Below are the code and all the weights of a small trained network. Each question names an input and a target symbol and asks about switching units off, where a switched-off unit gives its printed mean instead of its output.

import numpy as np


def w(rows, s, z=0):
    codes = np.array(rows[::2]) - 128.0
    scale = np.full(codes.shape[1], s)
    scale[-1] = z or s
    return codes * scale


def f(y):
    return y / 2 * (1 + np.tanh(0.7978845608 * (y + 0.044715 * y**3)))


def softmax(a):
    e = np.exp(a - a.max(-1, keepdims=True))
    return e / e.sum(-1, keepdims=True)


def log_softmax(a):
    a = a - a.max(-1, keepdims=True)
    return a - np.log(np.exp(a).sum(-1, keepdims=True))


def net(x, mask):
    ids = ['ΓΛΦΩαεζητ'.index(c) for c in x.split()]
    T = len(ids)
    res = E[ids] + P[:T]
    u = 0
    for l in range(2):
        q, k, v = (res @ M[l].T for M in (Q, K, V))
        z = softmax(np.where(np.tri(T) > 0, q @ k.T / 2**0.5, -1e9)) @ v
        res = res + np.where(mask[u], z, O[l][:, -1]) @ O[l][:, :-1]
        u += 1
        y = f(res @ A[l][:, :-1].T + A[l][:, -1])
        res = res + np.where(mask[u : u + 12], y, B[l][:, -1]) @ B[l][:, :-1]
        u += 12
    return log_softmax(res[-1] @ U[:, :-1].T + U[:, -1])


Q, K, V, O, A, B = {}, {}, {}, {}, {}, {}
E = w([
[109,136,90,141,116,197,187,70,97,151,136,160],'Γ',
[171,105,49,74,212,107,163,128,110,137,92,179],'Λ',
[133,117,107,37,130,79,165,122,96,94,98,210],'Φ',
[186,81,108,99,193,112,209,107,128,69,91,138],'Ω',
[123,184,181,168,154,116,222,97,88,71,142,87],'α',
[225,139,169,147,102,124,161,64,96,159,149,171],'ε',
[165,255,112,126,175,60,107,177,85,152,178,163],'ζ',
[117,179,115,93,141,157,64,80,127,156,119,140],'η',
[97,71,122,153,106,129,120,157,113,144,18,74],'τ',
],0.014)
P = w([
[130,103,145,119,134,154,87,167,12,85,99,149],'0',
[115,72,139,107,154,156,116,182,76,123,136,135],'1',
[117,87,138,111,144,145,114,161,82,118,133,134],'2',
[123,97,127,93,148,146,130,149,96,124,127,134],'3',
[104,93,136,124,158,131,114,125,107,124,125,158],'4',
[136,109,107,109,111,135,142,140,100,134,146,120],'5',
[135,126,123,82,168,132,129,106,130,130,122,113],'6',
[100,121,117,145,150,114,121,107,137,122,133,165],'7',
[147,139,104,88,130,124,150,103,137,143,135,105],'8',
[94,130,107,151,130,95,126,96,161,118,146,165],'9',
[154,159,91,95,131,107,149,80,148,151,143,80],'10',
[85,147,92,167,113,69,123,75,174,123,153,156],'11',
[149,177,85,99,92,87,144,64,175,139,172,82],'12',
[135,162,82,143,129,102,132,83,200,87,130,140],'13',
],0.011)
Q[0] = w([
[185,195,87,23,137,161,177,78,100,135,148,102],'L0H1',
[97,176,152,172,232,153,102,57,145,71,91,252],'L0H1',
],0.024)
K[0] = w([
[151,119,161,220,101,108,134,107,130,134,226,217],'L0H1',
[231,183,143,3,123,184,158,59,70,161,234,61],'L0H1',
],0.023)
V[0] = w([
[120,178,150,173,75,29,134,6,229,229,117,103],'L0H1',
[54,156,252,182,140,254,43,189,40,208,188,99],'L0H1',
],0.0087)
O[0] = w([
[59,15,142,68,151,138,135,174,158,164,224,93,253],'L0H1',
[137,179,124,158,202,201,118,112,224,1,91,236,166],'L0H1',
],0.0041,0.00044)
A[0] = w([
[85,86,172,90,185,184,119,190,30,133,197,144,99],'L0N1',
[176,86,161,138,54,154,98,190,27,133,114,99,144],'L0N2',
[147,89,146,156,96,166,174,65,219,118,124,110,101],'L0N3',
[145,164,91,199,74,106,128,146,240,134,51,95,45],'L0N4',
[131,77,191,141,112,127,86,125,154,195,65,109,176],'L0N5',
[82,212,151,178,77,212,68,124,51,198,138,81,120],'L0N6',
[83,30,225,126,115,180,66,255,27,162,107,81,3],'L0N7',
[108,192,52,75,112,110,178,106,131,106,145,118,175],'L0N8',
[111,87,53,153,223,121,92,88,157,70,155,90,149],'L0N9',
[189,95,76,129,178,178,136,153,163,125,151,94,151],'L0N10',
[105,65,224,123,177,147,137,176,95,201,140,141,67],'L0N11',
[104,93,116,178,198,161,170,130,95,78,177,113,128],'L0N12',
],0.0079,0.0029)
B[0] = w([
[148,100,90,101,87,106,178,188,129,177,107,87,153],'L0N1',
[127,99,178,155,209,171,92,79,147,114,149,206,175],'L0N2',
[74,116,88,156,98,118,100,135,47,189,175,155,174],'L0N3',
[208,148,194,41,164,154,159,156,144,197,198,84,129],'L0N4',
[180,161,211,52,126,153,156,185,204,124,206,215,150],'L0N5',
[83,146,104,55,143,162,198,133,233,115,77,184,157],'L0N6',
[35,116,179,216,218,148,42,83,22,136,121,162,124],'L0N7',
[89,164,132,164,157,75,170,131,119,155,100,208,252],'L0N8',
[146,202,135,2,60,147,178,120,120,141,94,132,174],'L0N9',
[15,94,184,182,61,106,70,142,154,84,149,237,166],'L0N10',
[68,81,83,117,137,171,116,123,227,36,195,141,137],'L0N11',
[112,215,173,43,101,118,184,170,135,135,124,163,179],'L0N12',
],0.0081,0.0033)
Q[1] = w([
[205,145,252,219,127,165,84,143,102,164,209,77],'L1H1',
[179,23,104,71,113,146,133,29,146,151,120,243],'L1H1',
],0.018)
K[1] = w([
[140,30,136,81,154,166,125,252,83,88,86,118],'L1H1',
[90,112,122,108,87,102,137,148,198,203,212,28],'L1H1',
],0.023)
V[1] = w([
[227,61,108,152,184,27,107,145,92,96,145,120],'L1H1',
[139,144,11,93,169,132,5,207,136,235,106,188],'L1H1',
],0.015)
O[1] = w([
[81,209,101,144,141,169,177,48,233,115,235,117,2],'L1H1',
[147,175,126,128,96,145,34,160,76,2,230,32,59],'L1H1',
],0.0063,0.0048)
A[1] = w([
[148,126,100,198,81,213,75,71,167,129,158,66,3],'L1N1',
[141,129,90,166,79,170,62,109,117,81,156,62,71],'L1N2',
[162,90,104,193,114,198,127,83,224,138,157,133,86],'L1N3',
[107,109,69,108,155,107,113,154,132,25,134,79,21],'L1N4',
[67,164,107,105,213,113,188,175,98,146,148,181,111],'L1N5',
[39,176,64,127,79,247,100,105,120,132,150,124,114],'L1N6',
[101,172,84,136,126,154,77,114,195,99,105,31,76],'L1N7',
[93,94,132,119,151,123,76,141,138,67,87,100,123],'L1N8',
[89,106,138,122,161,112,120,139,234,142,49,111,18],'L1N9',
[169,109,119,150,143,113,150,72,121,86,197,144,145],'L1N10',
[54,151,80,164,185,172,182,136,184,142,145,155,89],'L1N11',
[172,66,146,181,76,151,73,121,144,149,83,90,50],'L1N12',
],0.011,0.0051)
B[1] = w([
[247,119,72,179,138,155,199,141,94,84,171,99,146],'L1N1',
[68,104,81,46,160,118,153,89,174,145,47,185,177],'L1N2',
[159,235,166,113,88,143,124,182,124,173,72,55,191],'L1N3',
[212,160,163,142,113,76,131,63,118,117,98,147,161],'L1N4',
[108,159,108,171,125,176,128,122,157,123,150,87,254],'L1N5',
[109,155,136,176,121,118,109,154,65,173,97,111,154],'L1N6',
[130,67,118,109,114,169,100,108,99,165,119,83,147],'L1N7',
[69,110,119,162,108,135,141,127,144,186,206,79,161],'L1N8',
[148,138,135,200,107,98,86,117,157,93,149,62,164],'L1N9',
[67,85,147,131,139,154,96,170,161,129,169,100,208],'L1N10',
[175,49,138,50,142,95,113,132,101,91,111,190,244],'L1N11',
[125,211,134,120,123,94,132,75,134,100,164,98,150],'L1N12',
],0.013,0.012)
U = w([
[49,54,42,143,103,104,238,234,9,211,25,247,148],'Γ',
[190,48,71,109,127,154,145,131,82,111,108,85,5],'Λ',
[45,14,179,185,150,188,6,134,85,105,190,132,239],'Φ',
[172,111,177,32,94,157,106,185,183,159,63,111,99],'Ω',
[142,85,105,189,86,95,145,123,170,130,60,120,51],'α',
[115,70,48,57,157,83,203,157,180,26,150,229,193],'ε',
[11,156,82,58,82,73,55,74,146,92,48,88,76],'ζ',
[248,109,166,137,66,23,111,146,45,34,181,152,140],'η',
[69,255,31,157,63,107,216,210,143,51,141,69,160],'τ',
],0.003)

Each question gives the input, a string of symbols that net reads in full, and the target symbol t.
The units are the heads (2 rows each of Q, K, V and O) and the neurons (one row each of A and B). Each row of codes is followed by its name. A weight is (code - 128) times the scale printed after its matrix; where a second scale follows, it is the last column's (O, A, B and U).
mask holds one flag per unit, layer by layer, with each layer's heads first. A switched-off unit (its flag False) gives its mean, the last column of its rows in O or B, instead of its output. The means were averaged over made-up inputs and are rounded, as every weight is.
A unit's drop is (log p(t) with every unit on - log p(t) with that unit switched off) / (log p(t) with every unit on - log p(t) with every unit switched off).
The circuit of an input: a set's keep is (log p(t) with only the set's units on - log p(t) with every unit switched off) / (log p(t) with every unit on - log p(t) with every unit switched off). Starting from the 12 units with the biggest drops (on a tie, the unit counted first), units are removed one at a time, each time the one whose removal leaves the highest keep (on an exact tie, the one counted first), for as long as the keep stays at least 0.8.
units of the circuit, in order: the units of the circuit, biggest drop first
unit that matters most: the unit with the biggest drop
k most important neurons: the k neurons with the biggest drops, biggest first
top k neurons in layer l: the k neurons of layer l with the biggest drops, biggest first
input ε τ ε ε ζ, target ε: units of the circuit, in order : L1H1; L1N11; L1N3
input ε ζ τ ε τ ε Φ ε Λ ε, target ε: units of the circuit, in order : L1N2; L1H1; L0H1; L1N1
input Γ α ε Λ ε Γ α Γ Ω Γ ε ζ ε, target Λ: 3 most important neurons : L1N1; L1N2; L1N7
input ε ε Γ ε Λ τ Λ ζ ε, target ε: top 2 neurons in layer 0 : L0N7; L0N2
input Γ τ ε α Φ ε Λ ε Γ Φ Φ, target Γ: units of the circuit, in order : L1H1; L0N8
input ε Φ Φ ε Γ ε α ε, target α: units of the circuit, in order : L0H1; L1H1; L1N9
input Φ ε Γ ε ζ α Γ τ, target Φ: unit that matters most : L0N7
input ε ε η Γ η ε, target ζ: top 3 neurons in layer 0 : L0N2; L0N6; L0N8
input Γ α Φ η, target ζ: 2 most important neurons : L1N2; L0N12
input η α ε Λ ε ε τ α Γ ε τ Ω ζ ε, target Φ: top 3 neurons in layer 0 : L0N6; L0N4; L0N8
input α ε τ τ α Γ Γ Λ τ Γ τ ε Φ ζ, target α: units of the circuit, in order : L0H1; L1N9; L1H1
input Ω ε ε ζ ε ε ε Ω η ε α, target Ω: 2 most important neurons : L1N11; L1N3
input Λ ε α η α, target Λ: 2 most important neurons : L1N1; L1N7
input Γ Γ Γ η ε η ε Λ ε ε ε Γ α, target Γ: most important neuron : L0N6
input Ω τ ζ Φ η Λ, target η: units of the circuit, in order : L1H1; L1N4
input Γ Γ ζ Γ α ε ζ Γ τ ε τ, target Φ: units of the circuit, in order : L0H1; L0N7; L1N3
input ε ε α ε Γ τ Φ Γ τ η ε Φ Γ ε, target τ: 2 most important neurons : L1N3; L1N1
input Γ Γ ζ Λ Φ Λ ζ, target Γ: 2 most important neurons : L0N6; L1N9
input Λ Γ ε ε Φ ζ η Γ ζ, target Λ: 2 most important neurons : L1N1; L1N7
input τ ε ε η ε Φ ε ζ Ω τ ζ ζ ε, target Λ: top 2 neurons in layer 0 : L0N1; L0N12
input τ ε ζ τ ε Λ ε Φ τ ε Γ η ζ, target τ: 3 most important neurons : L1N11; L0N8; L1N5
input ε ε ε α Λ, target α: unit that matters most : L1N9
input ε Λ ε ε α ε Γ Ω α ε, target η: top 4 neurons in layer 1 : L1N12; L1N2; L1N5; L1N10
input τ ε Γ ε τ α τ ζ Ω ε Φ ε Λ, target ε: top 2 neurons in layer 1 : L1N11; L1N3
input ζ Γ ε ε Ω, target ε: 3 most important neurons : L1N11; L1N3; L0N12
input η ε ε ε Γ τ ζ, target η: top 3 neurons in layer 0 : L0N6; L0N8; L0N3
